Below are the code and all the weights of a small trained network. Each question names an input and a class and asks about switching units off, where a switched-off unit gives its printed mean instead of its output.

import numpy as np


def w(rows, s, z=0):
    codes = np.array(rows[::2]) - 128.0
    scale = np.full(codes.shape[1], s)
    scale[-1] = z or s
    return codes * scale


def f(y):
    return y / 2 * (1 + np.tanh(0.7978845608 * (y + 0.044715 * y**3)))


def log_softmax(a):
    a = a - a.max(-1, keepdims=True)
    return a - np.log(np.exp(a).sum(-1, keepdims=True))


def net(x, mask):
    res = np.array(x, float).reshape(1, 5) / 4 @ E
    y = f(res @ A[0][:, :-1].T + A[0][:, -1])
    res = res + np.where(mask, y, B[0][:, -1]) @ B[0][:, :-1]
    return log_softmax(res[-1] @ U[:, :-1].T + U[:, -1])


A, B = {}, {}
E = w([
[117,184,119,30,209],'x0',
[180,81,63,74,131],'x1',
[33,127,74,77,86],'x2',
[128,131,121,134,134],'x3',
[101,2,166,143,189],'x4',
],0.011)
A[0] = w([
[84,40,134,181,162,62],'N1',
[164,143,109,176,177,65],'N2',
[98,158,142,138,109,72],'N3',
[211,59,43,90,99,90],'N4',
[171,149,146,62,168,161],'N5',
[165,214,163,128,74,49],'N6',
[204,168,97,95,62,45],'N7',
[212,119,160,159,106,172],'N8',
[149,110,194,121,142,74],'N9',
[138,187,152,126,74,55],'N10',
[123,183,81,136,76,62],'N11',
[4,152,92,149,128,90],'N12',
[201,100,98,198,178,117],'N13',
[150,133,76,189,56,163],'N14',
[73,103,94,129,111,126],'N15',
[98,107,157,164,53,154],'N16',
[139,60,127,185,100,119],'N17',
[177,109,192,139,148,100],'N18',
[44,87,188,161,191,35],'N19',
[220,152,154,133,116,138],'N20',
[58,160,146,169,129,88],'N21',
[111,93,158,138,162,2],'N22',
[131,48,182,71,126,22],'N23',
[58,65,90,96,37,103],'N24',
[64,107,98,70,109,62],'N25',
[92,156,182,185,122,69],'N26',
[78,99,79,157,68,176],'N27',
[184,111,129,201,82,149],'N28',
[106,167,156,112,195,150],'N29',
[128,162,110,118,183,103],'N30',
[169,129,154,118,143,176],'N31',
],0.012,0.0048)
B[0] = w([
[162,87,102,133,166,245],'N1',
[151,182,111,169,157,155],'N2',
[143,120,138,193,129,150],'N3',
[52,141,226,254,3,253],'N4',
[70,146,104,127,120,246],'N5',
[153,37,69,169,152,215],'N6',
[163,45,63,164,119,212],'N7',
[152,180,122,110,134,238],'N8',
[119,141,97,134,132,167],'N9',
[147,40,80,171,129,184],'N10',
[156,74,101,137,130,206],'N11',
[156,161,111,140,128,243],'N12',
[127,162,117,122,164,231],'N13',
[88,121,92,40,147,241],'N14',
[178,192,98,147,184,189],'N15',
[91,137,109,63,162,236],'N16',
[66,141,89,93,143,237],'N17',
[166,191,107,146,149,205],'N18',
[132,57,122,182,132,238],'N19',
[106,175,106,123,162,212],'N20',
[127,142,192,178,121,189],'N21',
[129,106,69,165,121,159],'N22',
[146,43,27,160,132,195],'N23',
[157,196,126,165,158,253],'N24',
[165,197,95,156,144,223],'N25',
[86,128,178,196,47,195],'N26',
[135,166,125,80,166,234],'N27',
[83,149,95,89,140,254],'N28',
[58,157,78,82,116,223],'N29',
[80,85,50,104,107,184],'N30',
[133,180,156,118,131,179],'N31',
],0.0091,0.0074)
U = w([
[234,43,50,144,172,88],'0',
[168,151,108,92,158,249],'1',
[60,152,62,45,166,62],'2',
[254,230,92,139,191,77],'3',
[110,147,151,203,68,131],'4',
[185,135,162,34,135,145],'5',
],0.0089,0.018)

Each question gives the input, the list of numbers given to net, and the class t.
The units are the neurons (one row each of A and B). Each row of codes is followed by its name. A weight is (code - 128) times the scale printed after its matrix; where a second scale follows, it is the last column's (A, B and U).
mask holds one flag per neuron, in row order. A switched-off neuron (its flag False) gives its mean, the last column of its row in B, instead of its output. The means were averaged over made-up inputs and are rounded, as every weight is.
A unit's drop is (log p(t) with every unit on - log p(t) with that unit switched off) / (log p(t) with every unit on - log p(t) with every unit switched off).
The circuit of an input: a set's keep is (log p(t) with only the set's units on - log p(t) with every unit switched off) / (log p(t) with every unit on - log p(t) with every unit switched off). Starting from the 12 units with the biggest drops (on a tie, the unit counted first), units are removed one at a time, each time the one whose removal leaves the highest keep (on an exact tie, the one counted first), for as long as the keep stays at least 0.8.
units of the circuit, in order: the units of the circuit, biggest drop first
most important unit: the unit with the biggest drop
top k neurons: the k neurons with the biggest drops, biggest first
input [-7,4,5,-6,6], class 2: units of the circuit, in order	[N17]
input [-5,-4,7,3,5], class 3: units of the circuit, in order	[N24, N15]
input [-3,2,6,-4,7], class 0: top 2 neurons	[N23, N1]
input [1,3,-4,-2,-5], class 0: units of the circuit, in order	[N7, N6]
input [-3,3,7,1,4], class 3: top 3 neurons	[N24, N15, N25]
input [2,-4,-3,0,2], class 4: units of the circuit, in order	[N14, N27]
input [0,-4,4,-3,-3], class 3: units of the circuit, in order	[N4, N12, N17]
input [2,-5,2,2,-2], class 4: units of the circuit, in order	[N14, N21, N27]
input [-7,-6,-7,-5,4], class 2: units of the circuit, in order	[N17, N28]
input [5,1,-3,-1,2], class 2: units of the circuit, in order	[N29, N5]
input [0,2,7,7,-7], class 0: units of the circuit, in order	[N7, N11]
input [-6,6,-5,-4,-5], class 2: top 3 neurons	[N14, N28, N20]
input [-5,-5,8,-7,5], class 3: units of the circuit, in order	[N24, N15]
input [5,8,-4,-7,1], class 4: units of the circuit, in order	[N4]
input [4,-6,-6,-4,-6], class 0: top 2 neurons	[N6, N10]
input [-6,4,-1,-4,-2], class 2: top 3 neurons	[N14, N28, N17]
input [-8,8,7,-2,0], class 2: top 2 neurons	[N14, N27]
input [0,-2,4,-1,-3], class 3: top 2 neurons	[N4, N12]
input [8,-1,-2,8,8], class 0: top 2 neurons	[N19, N23]
input [6,-7,-2,6,-1], class 4: top 3 neurons	[N14, N16, N26]
input [7,-1,-4,2,-4], class 2: most important unit	N29
input [6,5,-4,-2,4], class 2: top 3 neurons	[N5, N29, N30]
